Below is a small trained network, with its code and all its weights. Each question gives an input and a target symbol and asks what happens when units are switched off, that is, made to give their printed mean instead of their output.

import numpy as np


def w(rows, s, z=0):
    codes = np.array(rows[::2]) - 128.0
    scale = np.full(codes.shape[1], s)
    scale[-1] = z or s
    return codes * scale


def norm(h):
    return h / np.sqrt((h * h).mean(-1, keepdims=True) + 1e-5)


def f(y):
    return y / 2 * (1 + np.tanh(0.7978845608 * (y + 0.044715 * y**3)))


def softmax(a):
    e = np.exp(a - a.max(-1, keepdims=True))
    return e / e.sum(-1, keepdims=True)


def log_softmax(a):
    a = a - a.max(-1, keepdims=True)
    return a - np.log(np.exp(a).sum(-1, keepdims=True))


def net(x, mask):
    ids = ['Φεζμτω'.index(c) for c in x.split()]
    T = len(ids)
    res = E[ids] + P[:T]
    r = norm(res)
    for j in range(2):
        rows = slice(4 * j, 4 * j + 4)
        q, k, v = (r @ M[0][rows].T for M in (Q, K, V))
        z = softmax(np.where(np.tri(T) > 0, q @ k.T / 4**0.5, -1e9)) @ v
        o = O[0][rows]
        res = res + np.where(mask[j], z, o[:, -1]) @ o[:, :-1]
    y = f(norm(res) @ A[0][:, :-1].T + A[0][:, -1])
    res = res + np.where(mask[2:6], y, B[0][:, -1]) @ B[0][:, :-1]
    return log_softmax(norm(res)[-1] @ U[:, :-1].T + U[:, -1])


Q, K, V, O, A, B = {}, {}, {}, {}, {}, {}
E = w([
[182,81,67,92,143,117],'Φ',
[123,77,83,128,49,161],'ε',
[177,129,170,197,131,107],'ζ',
[45,148,116,191,98,172],'μ',
[30,123,71,136,192,64],'τ',
[132,138,96,136,187,253],'ω',
],0.005)
P = w([
[130,148,194,57,130,114],'0',
[168,229,41,193,120,85],'1',
[145,203,37,193,117,102],'2',
[144,171,47,195,118,115],'3',
[143,148,48,187,123,120],'4',
[136,136,62,189,137,131],'5',
[129,102,70,174,132,130],'6',
[124,91,97,165,129,144],'7',
[119,69,106,157,136,149],'8',
[106,66,112,136,136,148],'9',
[98,46,122,134,148,150],'10',
[91,36,138,120,146,160],'11',
[83,4,127,156,150,176],'12',
],0.0039)
Q[0] = w([
[101,130,129,22,134,135],'h0',
[22,118,148,144,161,211],'h0',
[74,28,103,162,140,99],'h0',
[172,45,108,138,107,219],'h0',
[146,189,113,61,112,88],'h1',
[101,171,255,71,60,145],'h1',
[116,108,187,26,185,95],'h1',
[134,235,145,119,56,105],'h1',
],0.008)
K[0] = w([
[144,255,146,181,66,117],'h0',
[178,186,147,38,69,74],'h0',
[139,119,217,59,171,197],'h0',
[51,130,195,102,207,71],'h0',
[185,197,103,188,152,87],'h1',
[178,147,63,75,200,63],'h1',
[204,238,144,64,130,71],'h1',
[163,133,23,196,175,105],'h1',
],0.0071)
V[0] = w([
[253,159,168,160,102,161],'h0',
[115,145,182,182,87,33],'h0',
[108,74,130,143,33,154],'h0',
[48,178,214,197,127,205],'h0',
[108,180,171,179,162,80],'h1',
[216,36,115,110,135,88],'h1',
[183,139,156,143,196,145],'h1',
[164,142,165,141,53,120],'h1',
],0.0054)
O[0] = w([
[199,41,145,159,92,217,172],'h0',
[67,48,111,217,76,63,119],'h0',
[122,168,101,120,5,135,41],'h0',
[61,199,104,226,122,200,5],'h0',
[100,28,194,125,167,112,136],'h1',
[160,165,1,192,138,88,108],'h1',
[136,89,103,166,211,167,126],'h1',
[127,111,136,177,60,129,126],'h1',
],0.005,0.0027)
A[0] = w([
[103,59,128,132,62,51,97],'n0',
[51,80,31,37,133,158,152],'n1',
[1,196,177,201,81,173,4],'n2',
[66,119,179,88,89,161,104],'n3',
],0.0049,0.0047)
B[0] = w([
[154,75,126,134,89,32,171],'n0',
[39,17,26,156,87,210,253],'n1',
[142,7,233,2,118,113,107],'n2',
[180,63,78,60,162,112,94],'n3',
],0.0042,0.0016)
U = w([
[232,79,80,19,165,90,78],'Φ',
[127,212,79,109,4,121,135],'ε',
[156,62,138,255,121,132,247],'ζ',
[68,122,236,67,68,154,47],'μ',
[15,177,98,116,205,34,172],'τ',
[133,211,120,119,194,250,41],'ω',
],0.0058,0.0013)

Each question gives the input, a string of symbols that net reads in full, and the target symbol t.
The units are the heads (4 rows each of Q, K, V and O) and the neurons (one row each of A and B). Each row of codes is followed by its name. A weight is (code - 128) times the scale printed after its matrix; where a second scale follows, it is the last column's (O, A, B and U).
mask holds one flag per unit, heads first, then neurons. A switched-off unit (its flag False) gives its mean, the last column of its rows in O or B, instead of its output. The means were averaged over made-up inputs and are rounded, as every weight is.
A unit's drop is (log p(t) with every unit on - log p(t) with that unit switched off) / (log p(t) with every unit on - log p(t) with every unit switched off).
The circuit of an input: a set's keep is (log p(t) with only the set's units on - log p(t) with every unit switched off) / (log p(t) with every unit on - log p(t) with every unit switched off). Starting from all 6 units, units are removed one at a time, each time the one whose removal leaves the highest keep (on an exact tie, the one counted first), for as long as the keep stays at least 0.8.
units of the circuit, in order: the units of the circuit, biggest drop first
unit that matters most: the unit with the biggest drop
which heads matter: for each layer, one digit per head in row order, 1 if its drop is at least 0.15 and else 0, layers parted by /
drop when u is switched off: that unit's drop, to one decimal
input τ Φ μ, target μ: which heads matter => 01
input ε ε ζ τ μ ζ Φ ω τ ζ Φ τ, target ε: unit that matters most => h1
input μ ζ ζ Φ ζ τ, target μ: which heads matter => 01
input ε ζ τ Φ Φ ω τ ζ μ τ τ Φ, target ε: which heads matter => 11
input ε Φ τ Φ, target ε: which heads matter => 01
input ω ε ω ζ ζ ζ μ, target ω: which heads matter => 10
input τ Φ ω ζ ζ τ ζ ε ζ ε τ ζ, target τ: which heads matter => 10
input ε ζ ω ε ζ ε Φ ζ ζ ω, target ε: which heads matter => 11
input ω Φ τ Φ Φ ω ζ Φ ζ Φ ε, target ω: which heads matter => 10
input Φ Φ ζ ζ ζ Φ ζ, target Φ: which heads matter => 10
input μ τ Φ ε ζ ζ τ ε τ ζ μ ω, target μ: which heads matter => 11
input ζ Φ μ τ Φ τ Φ Φ ζ Φ, target ζ: units of the circuit, in order => h0, h1
input μ ζ ζ μ ε Φ ζ ζ μ ζ ζ, target μ: drop when h0 is switched off => 0.1
input μ τ Φ ζ ζ ω, target μ: drop when h1 is switched off => 0.9
input ε τ Φ Φ μ ζ μ τ ε τ ε, target ε: drop when h0 is switched off => 0.2
input ε Φ ζ ω ζ ε ζ μ, target μ: unit that matters most => n2
